Below is a small trained network, with its code and all its weights. Each question gives an input and a target symbol and asks what happens when units are switched off, that is, made to give their printed mean instead of their output.

import numpy as np


def w(rows, s, z=0):
    codes = np.array(rows[::2]) - 128.0
    scale = np.full(codes.shape[1], s)
    scale[-1] = z or s
    return codes * scale


def f(y):
    return np.maximum(y, 0)


def softmax(a):
    e = np.exp(a - a.max(-1, keepdims=True))
    return e / e.sum(-1, keepdims=True)


def log_softmax(a):
    a = a - a.max(-1, keepdims=True)
    return a - np.log(np.exp(a).sum(-1, keepdims=True))


def net(x, mask):
    ids = ['ΓΣβεζηλμτψ'.index(c) for c in x.split()]
    T = len(ids)
    res = E[ids] + P[:T]
    r = res
    for j in range(2):
        rows = slice(2 * j, 2 * j + 2)
        q, k, v = (r @ M[0][rows].T for M in (Q, K, V))
        z = softmax(np.where(np.tri(T) > 0, q @ k.T / 2**0.5, -1e9)) @ v
        o = O[0][rows]
        res = res + np.where(mask[j], z, o[:, -1]) @ o[:, :-1]
    y = f(res @ A[0][:, :-1].T + A[0][:, -1])
    res = res + np.where(mask[2:26], y, B[0][:, -1]) @ B[0][:, :-1]
    return log_softmax(res[-1] @ U[:, :-1].T + U[:, -1])


Q, K, V, O, A, B = {}, {}, {}, {}, {}, {}
E = w([
[152,69,116,109],'Γ',
[185,88,85,70],'Σ',
[195,127,145,182],'β',
[122,115,124,124],'ε',
[149,128,116,98],'ζ',
[56,162,167,156],'η',
[140,234,94,7],'λ',
[81,63,111,115],'μ',
[86,166,126,227],'τ',
[133,75,95,101],'ψ',
],0.019)
P = w([
[112,90,215,74],'0',
[206,170,100,227],'1',
[56,107,127,2],'2',
[113,130,33,242],'3',
[50,165,54,35],'4',
[84,154,20,165],'5',
[40,174,25,79],'6',
[37,166,27,114],'7',
[61,183,40,119],'8',
[88,187,41,133],'9',
],0.0081)
Q[0] = w([
[53,174,42,16],'h1',
[98,45,223,110],'h1',
[194,98,154,187],'h2',
[103,135,1,235],'h2',
],0.0094)
K[0] = w([
[119,164,91,158],'h1',
[190,124,102,97],'h1',
[118,94,212,107],'h2',
[88,190,69,6],'h2',
],0.013)
V[0] = w([
[205,69,104,81],'h1',
[71,143,128,79],'h1',
[114,4,63,194],'h2',
[172,120,92,60],'h2',
],0.012)
O[0] = w([
[171,116,167,48,22],'h1',
[51,180,49,94,161],'h1',
[143,100,254,195,2],'h2',
[251,206,213,74,224],'h2',
],0.0091,0.0083)
A[0] = w([
[94,103,143,53,254],'n1',
[124,88,153,159,153],'n2',
[130,220,114,55,195],'n3',
[165,148,119,150,117],'n4',
[81,108,78,74,37],'n5',
[178,148,74,78,153],'n6',
[139,111,190,151,215],'n7',
[212,61,66,138,4],'n8',
[103,141,45,122,246],'n9',
[76,82,166,106,91],'n10',
[148,87,139,205,214],'n11',
[208,128,67,183,69],'n12',
[87,150,189,144,142],'n13',
[177,62,253,143,76],'n14',
[167,182,155,154,72],'n15',
[83,136,107,199,184],'n16',
[135,165,167,164,82],'n17',
[100,226,143,142,91],'n18',
[166,83,91,109,112],'n19',
[122,38,150,97,49],'n20',
[107,163,82,155,147],'n21',
[109,105,94,161,186],'n22',
[134,102,152,62,227],'n23',
[155,183,142,133,100],'n24',
],0.011,0.0041)
B[0] = w([
[197,171,135,219,165],'n1',
[65,224,118,193,137],'n2',
[71,90,189,190,253],'n3',
[108,69,93,82,144],'n4',
[123,137,158,81,187],'n5',
[116,124,164,210,223],'n6',
[101,201,32,109,145],'n7',
[39,133,171,145,147],'n8',
[140,75,191,84,251],'n9',
[187,129,124,148,137],'n10',
[2,198,105,179,148],'n11',
[111,85,103,94,163],'n12',
[204,113,53,87,143],'n13',
[18,201,96,69,156],'n14',
[135,106,161,31,141],'n15',
[212,94,98,122,177],'n16',
[185,150,126,83,137],'n17',
[131,102,144,102,186],'n18',
[102,171,176,173,151],'n19',
[114,149,101,117,137],'n20',
[145,94,138,73,204],'n21',
[214,99,152,77,159],'n22',
[204,135,80,182,157],'n23',
[142,81,153,116,155],'n24',
],0.0055,0.021)
U = w([
[123,190,77,134,143],'Γ',
[188,173,196,94,69],'Σ',
[3,136,129,133,154],'β',
[147,134,95,180,130],'ε',
[189,93,176,200,226],'ζ',
[121,49,79,81,156],'η',
[97,110,159,149,3],'λ',
[82,168,86,187,115],'μ',
[84,92,82,244,112],'τ',
[127,183,87,139,112],'ψ',
],0.0062,0.0049)

Each question gives the input, a string of symbols that net reads in full, and the target symbol t.
The units are the heads (2 rows each of Q, K, V and O) and the neurons (one row each of A and B). Each row of codes is followed by its name. A weight is (code - 128) times the scale printed after its matrix; where a second scale follows, it is the last column's (O, A, B and U).
mask holds one flag per unit, heads first, then neurons. A switched-off unit (its flag False) gives its mean, the last column of its rows in O or B, instead of its output. The means were averaged over made-up inputs and are rounded, as every weight is.
A unit's drop is (log p(t) with every unit on - log p(t) with that unit switched off) / (log p(t) with every unit on - log p(t) with every unit switched off).
The circuit of an input: a set's keep is (log p(t) with only the set's units on - log p(t) with every unit switched off) / (log p(t) with every unit on - log p(t) with every unit switched off). Starting from the 12 units with the biggest drops (on a tie, the unit counted first), units are removed one at a time, each time the one whose removal leaves the highest keep (on an exact tie, the one counted first), for as long as the keep stays at least 0.8.
units of the circuit, in order: the units of the circuit, biggest drop first
most important unit: the unit with the biggest drop
top k neurons: the k neurons with the biggest drops, biggest first
which heads matter: for each layer, one digit per head in row order, 1 if its drop is at least 0.15 and else 0, layers parted by /
drop when u is switched off: that unit's drop, to one decimal
input Σ Σ ζ, target Σ: units of the circuit, in order -> h1
input η τ ψ, target τ: top 2 neurons -> n11, n2
input ζ Γ η τ Γ, target τ: units of the circuit, in order -> h2, h1
input Σ τ η, target τ: units of the circuit, in order -> h2, n16
input ε Σ Σ η, target Σ: units of the circuit, in order -> h2, n15
input λ ζ ε, target ζ: which heads matter -> 10
input ζ ζ Σ ζ, target Σ: which heads matter -> 11
input η β Σ λ, target β: units of the circuit, in order -> n3, h1, n16
input τ ψ η ψ, target η: which heads matter -> 01
input Σ λ Σ Σ ε ψ Γ, target ζ: which heads matter -> 11
input Σ Σ η, target Σ: which heads matter -> 11
input η ζ ψ, target ζ: top 2 neurons -> n1, n23
input Σ η Σ Γ, target Σ: units of the circuit, in order -> h2, h1
input τ η ε τ η, target τ: units of the circuit, in order -> h2, h1
input ζ τ Γ, target τ: units of the circuit, in order -> h2
input η η η ψ η Σ ζ λ ψ β, target η: which heads matter -> 10
input β η η ζ η τ, target η: which heads matter -> 01
input τ Γ Σ η τ τ λ, target η: which heads matter -> 11
input τ η Γ η η, target η: which heads matter -> 01
input μ μ λ ζ η ζ, target β: most important unit -> n3
input λ Σ η Σ, target β: top 3 neurons -> n3, n8, n6
input η ε η ε, target η: which heads matter -> 01
input μ Γ Γ Γ ε ψ λ Σ, target ζ: top 2 neurons -> n6, n3
input Σ ζ Σ η λ η η μ η ζ, target β: top 2 neurons -> n3, n16
input Γ λ ε Γ Γ, target ζ: drop when n7 is switched off -> 0.1
input ε Σ ψ, target Σ: drop when h1 is switched off -> 0.6
input λ ε Γ Σ β Γ Σ, target ζ: most important unit -> h1
input ζ ε Σ Σ, target Σ: drop when n7 is switched off -> 0.0
input Γ Γ β Γ, target β: drop when n14 is switched off -> 0.6
